Here is a tiny trained network, its code and every weight. The questions are about switching its units off for an input and a class, where a switched-off unit gives its printed mean instead of its output.

import numpy as np


def w(rows, s, z=0):
    codes = np.array(rows[::2]) - 128.0
    scale = np.full(codes.shape[1], s)
    scale[-1] = z or s
    return codes * scale


def f(y):
    return np.maximum(y, 0)


def log_softmax(a):
    a = a - a.max(-1, keepdims=True)
    return a - np.log(np.exp(a).sum(-1, keepdims=True))


def net(x, mask):
    res = np.array(x, float).reshape(1, 7) / 4 @ E
    y = f(res @ A[0][:, :-1].T + A[0][:, -1])
    res = res + np.where(mask, y, B[0][:, -1]) @ B[0][:, :-1]
    return log_softmax(res[-1] @ U[:, :-1].T + U[:, -1])


A, B = {}, {}
E = w([
[129,2,148],'x0',
[187,89,39],'x1',
[96,166,129],'x2',
[160,187,53],'x3',
[173,98,6],'x4',
[224,69,139],'x5',
[8,64,104],'x6',
],0.0042)
A[0] = w([
[223,117,155,128],'neuron 1',
[103,63,114,106],'neuron 2',
[63,76,138,139],'neuron 3',
[134,89,37,174],'neuron 4',
[138,178,127,162],'neuron 5',
[151,171,187,178],'neuron 6',
[114,79,123,117],'neuron 7',
[11,82,175,157],'neuron 8',
[210,110,236,138],'neuron 9',
[134,160,147,177],'neuron 10',
[97,194,121,254],'neuron 11',
[200,94,77,123],'neuron 12',
[153,142,63,173],'neuron 13',
],0.012,0.0048)
B[0] = w([
[112,16,141,202],'neuron 1',
[134,146,185,182],'neuron 2',
[81,193,187,203],'neuron 3',
[226,184,172,253],'neuron 4',
[161,110,84,186],'neuron 5',
[86,112,53,202],'neuron 6',
[129,139,169,169],'neuron 7',
[23,242,206,253],'neuron 8',
[9,34,120,219],'neuron 9',
[131,121,83,181],'neuron 10',
[153,179,5,254],'neuron 11',
[211,74,174,224],'neuron 12',
[221,146,120,226],'neuron 13',
],0.021,0.0054)
U = w([
[164,188,132,249],'0',
[130,205,75,221],'1',
[38,191,92,120],'2',
[41,214,253,66],'3',
[134,156,70,16],'4',
[38,44,127,167],'5',
[205,69,243,49],'6',
],0.0054,0.002)

Each question gives the input, the list of numbers given to net, and the class t.
The units are the neurons (one row each of A and B). Each row of codes is followed by its name. A weight is (code - 128) times the scale printed after its matrix; where a second scale follows, it is the last column's (A, B and U).
mask holds one flag per neuron, in row order. A switched-off neuron (its flag False) gives its mean, the last column of its row in B, instead of its output. The means were averaged over made-up inputs and are rounded, as every weight is.
A unit's drop is (log p(t) with every unit on - log p(t) with that unit switched off) / (log p(t) with every unit on - log p(t) with every unit switched off).
The circuit of an input: a set's keep is (log p(t) with only the set's units on - log p(t) with every unit switched off) / (log p(t) with every unit on - log p(t) with every unit switched off). Starting from the 12 units with the biggest drops (on a tie, the unit counted first), units are removed one at a time, each time the one whose removal leaves the highest keep (on an exact tie, the one counted first), for as long as the keep stays at least 0.8.
circuit, biggest first: the units of the circuit, biggest drop first
unit that matters most: the unit with the biggest drop
k most important neurons: the k neurons with the biggest drops, biggest first
drop when u is switched off: that unit's drop, to one decimal
input [-5,-4,1,-3,-7,3,5], class 2: circuit, biggest first -> [neuron 6; neuron 4]
input [6,-3,-4,-3,6,-6,-8], class 5: unit that matters most -> neuron 4
input [3,7,4,-2,4,5,8], class 6: circuit, biggest first -> [neuron 12; neuron 11]
input [-3,5,0,-6,-5,0,1], class 2: circuit, biggest first -> [neuron 4; neuron 12; neuron 13]
input [8,3,-1,0,5,5,8], class 6: 2 most important neurons -> [neuron 12; neuron 4]
input [-6,-2,2,-4,2,-5,4], class 2: 2 most important neurons -> [neuron 11; neuron 4]
input [-2,-7,-5,-1,5,-5,-4], class 4: 3 most important neurons -> [neuron 8; neuron 3; neuron 4]
input [2,1,-3,-1,6,-6,-2], class 6: 4 most important neurons -> [neuron 8; neuron 6; neuron 11; neuron 4]
input [5,-2,0,5,3,-2,3], class 3: drop when neuron 6 is switched off -> 0.2
input [-5,-8,-5,-8,-4,-5,-2], class 2: drop when neuron 11 is switched off -> 0.3
input [2,5,3,-5,-5,-2,1], class 3: drop when neuron 8 is switched off -> 0.2
